Below is a small trained network, with its code and all its weights. Each question gives an input and a class and asks what happens when units are switched off, that is, made to give their printed mean instead of their output.

import numpy as np


def w(rows, s, z=0):
    codes = np.array(rows[::2]) - 128.0
    scale = np.full(codes.shape[1], s)
    scale[-1] = z or s
    return codes * scale


def f(y):
    return y / 2 * (1 + np.tanh(0.7978845608 * (y + 0.044715 * y**3)))


def log_softmax(a):
    a = a - a.max(-1, keepdims=True)
    return a - np.log(np.exp(a).sum(-1, keepdims=True))


def net(x, mask):
    res = np.array(x, float).reshape(1, 8) / 4 @ E
    y = f(res @ A[0][:, :-1].T + A[0][:, -1])
    res = res + np.where(mask, y, B[0][:, -1]) @ B[0][:, :-1]
    return log_softmax(res[-1] @ U[:, :-1].T + U[:, -1])


A, B = {}, {}
E = w([
[155,114,150,125,98,120,70,162,136,178,194,36],'x0',
[1,119,115,213,67,120,97,126,169,66,103,111],'x1',
[140,136,36,82,130,124,75,89,142,118,168,146],'x2',
[119,133,163,27,117,131,110,96,198,139,61,104],'x3',
[177,174,130,95,135,79,101,184,45,66,93,88],'x4',
[164,35,58,167,95,119,164,151,166,121,73,105],'x5',
[128,126,128,131,127,127,121,134,126,135,123,133],'x6',
[70,98,123,180,197,60,130,56,111,159,111,98],'x7',
],0.01)
A[0] = w([
[155,144,8,85,144,83,79,121,143,100,143,126,229],'N1',
[122,115,127,88,158,128,96,93,145,145,73,89,82],'N2',
[124,125,133,112,107,82,113,134,154,65,114,76,94],'N3',
[118,98,137,146,89,99,159,178,75,146,165,194,129],'N4',
[94,104,94,104,157,124,204,114,141,66,109,208,147],'N5',
[146,80,131,115,97,92,81,166,136,176,170,2,83],'N6',
[122,113,136,138,147,65,137,62,118,138,101,107,58],'N7',
[122,114,171,172,228,30,138,71,93,173,90,75,76],'N8',
[95,86,140,148,74,144,89,97,118,54,109,77,145],'N9',
[118,129,81,138,171,98,87,83,105,162,95,107,129],'N10',
[108,146,108,157,86,185,71,151,141,102,78,125,108],'N11',
[71,123,145,107,118,139,130,126,147,61,109,147,102],'N12',
[195,71,143,102,145,142,113,100,95,204,168,128,169],'N13',
[133,177,69,157,62,79,55,104,162,81,137,148,219],'N14',
[174,134,138,110,121,3,122,182,68,85,84,116,151],'N15',
[145,116,59,177,100,149,155,132,73,129,140,109,65],'N16',
[137,79,150,145,65,149,106,112,75,152,193,59,79],'N17',
[50,122,155,185,105,162,99,139,144,77,182,147,193],'N18',
[113,171,122,184,111,131,139,109,104,67,164,116,25],'N19',
[113,154,137,92,72,157,132,200,119,95,147,155,78],'N20',
[142,154,93,123,90,78,61,149,45,39,111,49,112],'N21',
[179,119,171,130,68,205,125,187,156,94,116,187,17],'N22',
[135,91,126,140,73,173,169,85,182,197,185,106,186],'N23',
[159,111,107,185,135,116,129,103,62,67,201,123,116],'N24',
[115,100,165,35,83,129,104,47,164,127,28,80,85],'N25',
[129,110,127,151,150,71,106,102,134,138,124,126,95],'N26',
[120,105,89,104,167,124,172,138,47,134,57,244,56],'N27',
[130,125,140,117,105,95,176,114,114,86,78,219,31],'N28',
[84,186,196,105,162,151,106,129,111,167,162,183,116],'N29',
[143,125,114,112,145,134,78,152,162,163,89,82,128],'N30',
[146,136,248,170,125,108,205,167,106,104,72,76,254],'N31',
[212,18,39,155,123,118,109,162,178,146,53,137,33],'N32',
[157,31,128,139,118,145,205,155,136,114,80,91,124],'N33',
[120,96,92,223,159,142,140,131,70,187,184,197,90],'N34',
[180,132,110,106,169,142,186,109,90,149,102,173,129],'N35',
[198,152,127,118,97,222,124,158,133,131,126,167,147],'N36',
[130,223,153,146,126,106,122,111,138,137,185,125,29],'N37',
[57,134,132,134,116,91,78,148,128,96,92,139,73],'N38',
],0.0093,0.0066)
B[0] = w([
[136,139,119,192,120,217,34,104,102,203,75,116,216],'N1',
[133,152,104,94,107,145,174,158,153,180,165,181,153],'N2',
[152,115,179,112,123,90,131,132,122,121,103,120,159],'N3',
[130,155,151,125,92,149,112,160,148,163,124,170,169],'N4',
[20,136,96,111,184,68,69,178,138,139,122,117,193],'N5',
[79,159,89,131,170,80,86,200,146,86,111,93,210],'N6',
[100,101,91,68,67,137,167,164,158,83,180,117,159],'N7',
[134,90,51,43,35,210,147,121,141,99,212,68,211],'N8',
[192,113,103,119,181,118,169,128,107,192,131,107,196],'N9',
[111,105,77,114,100,198,136,121,109,116,153,119,170],'N10',
[155,92,118,76,138,120,170,134,148,137,123,88,171],'N11',
[152,135,147,101,177,94,122,135,150,137,135,125,163],'N12',
[138,68,131,141,211,124,188,129,165,141,49,121,201],'N13',
[126,105,137,145,177,163,120,121,105,165,99,119,216],'N14',
[115,77,190,98,85,89,130,102,177,85,75,167,215],'N15',
[192,174,143,95,120,98,125,169,136,151,189,174,164],'N16',
[71,179,137,152,149,75,115,198,170,112,108,85,176],'N17',
[169,60,182,125,196,122,161,106,128,134,101,115,228],'N18',
[161,159,116,132,119,94,174,139,140,152,172,104,149],'N19',
[102,95,78,76,87,221,187,124,125,75,214,88,174],'N20',
[106,90,168,103,70,103,120,83,159,65,47,177,217],'N21',
[147,122,88,40,55,197,138,133,153,83,156,88,175],'N22',
[48,85,185,109,131,78,90,88,169,89,94,165,216],'N23',
[132,151,185,123,57,139,162,187,121,230,161,154,185],'N24',
[160,204,212,141,53,141,187,219,111,213,166,202,202],'N25',
[128,119,105,101,112,142,162,119,131,120,192,101,150],'N26',
[99,150,129,119,153,106,117,177,160,113,118,78,174],'N27',
[82,169,111,145,144,75,94,192,163,110,152,84,157],'N28',
[167,172,178,162,141,85,87,40,27,35,180,121,180],'N29',
[123,157,149,113,154,112,110,141,112,139,134,144,158],'N30',
[104,146,116,218,159,228,55,91,108,196,60,141,251],'N31',
[167,175,147,165,139,80,120,58,3,56,255,147,214],'N32',
[159,167,168,163,133,126,88,53,28,99,171,124,206],'N33',
[147,134,171,99,69,138,135,159,158,154,131,164,202],'N34',
[151,91,127,121,194,97,156,130,163,139,61,100,176],'N35',
[81,73,98,85,134,180,155,121,141,124,160,107,197],'N36',
[177,170,123,161,135,73,147,124,98,91,167,117,147],'N37',
[224,145,135,85,164,171,141,125,116,113,155,99,170],'N38',
],0.0077,0.013)
U = w([
[120,78,59,64,59,219,206,120,118,87,217,61,96],'0',
[218,221,158,138,154,77,136,36,16,53,219,129,111],'1',
[191,209,181,109,71,126,214,210,137,220,170,223,99],'2',
[64,177,101,118,189,65,104,227,147,99,127,50,113],'3',
[124,81,146,106,150,165,140,112,72,160,121,132,252],'4',
[248,51,129,106,231,118,240,112,120,170,94,74,95],'5',
[101,55,175,114,82,98,141,35,181,79,92,222,126],'6',
[119,138,104,180,136,253,65,78,92,199,99,132,121],'7',
],0.0079,0.013)

Each question gives the input, the list of numbers given to net, and the class t.
The units are the neurons (one row each of A and B). Each row of codes is followed by its name. A weight is (code - 128) times the scale printed after its matrix; where a second scale follows, it is the last column's (A, B and U).
mask holds one flag per neuron, in row order. A switched-off neuron (its flag False) gives its mean, the last column of its row in B, instead of its output. The means were averaged over made-up inputs and are rounded, as every weight is.
A unit's drop is (log p(t) with every unit on - log p(t) with that unit switched off) / (log p(t) with every unit on - log p(t) with every unit switched off).
The circuit of an input: a set's keep is (log p(t) with only the set's units on - log p(t) with every unit switched off) / (log p(t) with every unit on - log p(t) with every unit switched off). Starting from the 12 units with the biggest drops (on a tie, the unit counted first), units are removed one at a time, each time the one whose removal leaves the highest keep (on an exact tie, the one counted first), for as long as the keep stays at least 0.8.
circuit, biggest first: the units of the circuit, biggest drop first
top k neurons: the k neurons with the biggest drops, biggest first
drop when u is switched off: that unit's drop, to one decimal
input [1,5,-2,1,-6,4,1,6], class 0: top neuron : N8
input [4,2,-5,-7,-5,-6,-4,-1], class 2: top 2 neurons : N34, N32
input [7,8,-4,0,-6,4,7,3], class 5: top 2 neurons : N18, N9
input [4,7,-8,4,-1,-5,-4,8], class 0: top 3 neurons : N8, N7, N1
input [-8,5,-2,7,-2,8,6,-4], class 1: circuit, biggest first : N32, N33
input [-2,-7,4,-5,1,0,-3,-7], class 0: top 4 neurons : N36, N22, N20, N18
input [0,2,7,-6,3,7,-3,-2], class 1: top 2 neurons : N32, N31
input [-7,5,8,2,-3,-8,7,5], class 1: top 3 neurons : N29, N31, N38
input [-6,-1,6,1,-1,4,0,5], class 3: top 2 neurons : N5, N31
input [-6,0,-5,5,4,-5,1,3], class 3: circuit, biggest first : N28, N27
input [2,-6,-2,-5,8,6,-7,7], class 6: top 2 neurons : N15, N21
input [-6,-2,2,-7,-1,1,1,5], class 2: top 2 neurons : N34, N24
input [-2,1,-3,2,5,-5,2,-6], class 0: top 2 neurons : N20, N22
input [8,3,-5,8,-5,-8,2,2], class 1: circuit, biggest first : N29
input [1,-7,4,0,5,-4,6,4], class 5: top 3 neurons : N13, N35, N31
input [-6,6,1,6,-7,4,-8,-7], class 4: circuit, biggest first : N21, N9
input [-1,6,-8,-5,-3,6,5,-3], class 7: top 3 neurons : N31, N29, N4
input [4,-6,4,8,3,3,-1,7], class 2: top 2 neurons : N25, N2
input [1,-3,2,-1,7,-5,-3,-3], class 6: circuit, biggest first : N21, N15
input [3,-5,7,-4,6,-6,-4,-4], class 7: top 2 neurons : N1, N32
input [-4,2,-6,5,-2,4,2,2], class 7: circuit, biggest first : N31
input [-5,8,1,3,5,0,-4,7], class 5: circuit, biggest first : N9, N38
input [-8,-5,-3,0,-7,4,7,-7], class 3: circuit, biggest first : N5, N28
input [4,1,-6,4,-4,7,0,-3], class 1: circuit, biggest first : N32, N33
input [6,6,-2,6,-6,1,-1,-5], class 2: drop when N38 is switched off : 0.0
input [5,-7,-2,2,-8,0,2,5], class 6: drop when N15 is switched off : -0.2
input [-4,7,1,-5,-8,-8,3,5], class 1: circuit, biggest first : N29
input [4,-1,8,0,4,-4,-2,2], class 7: drop when N1 is switched off : 0.8
input [3,-5,-4,8,6,-4,5,-3], class 2: drop when N23 is switched off : 0.2
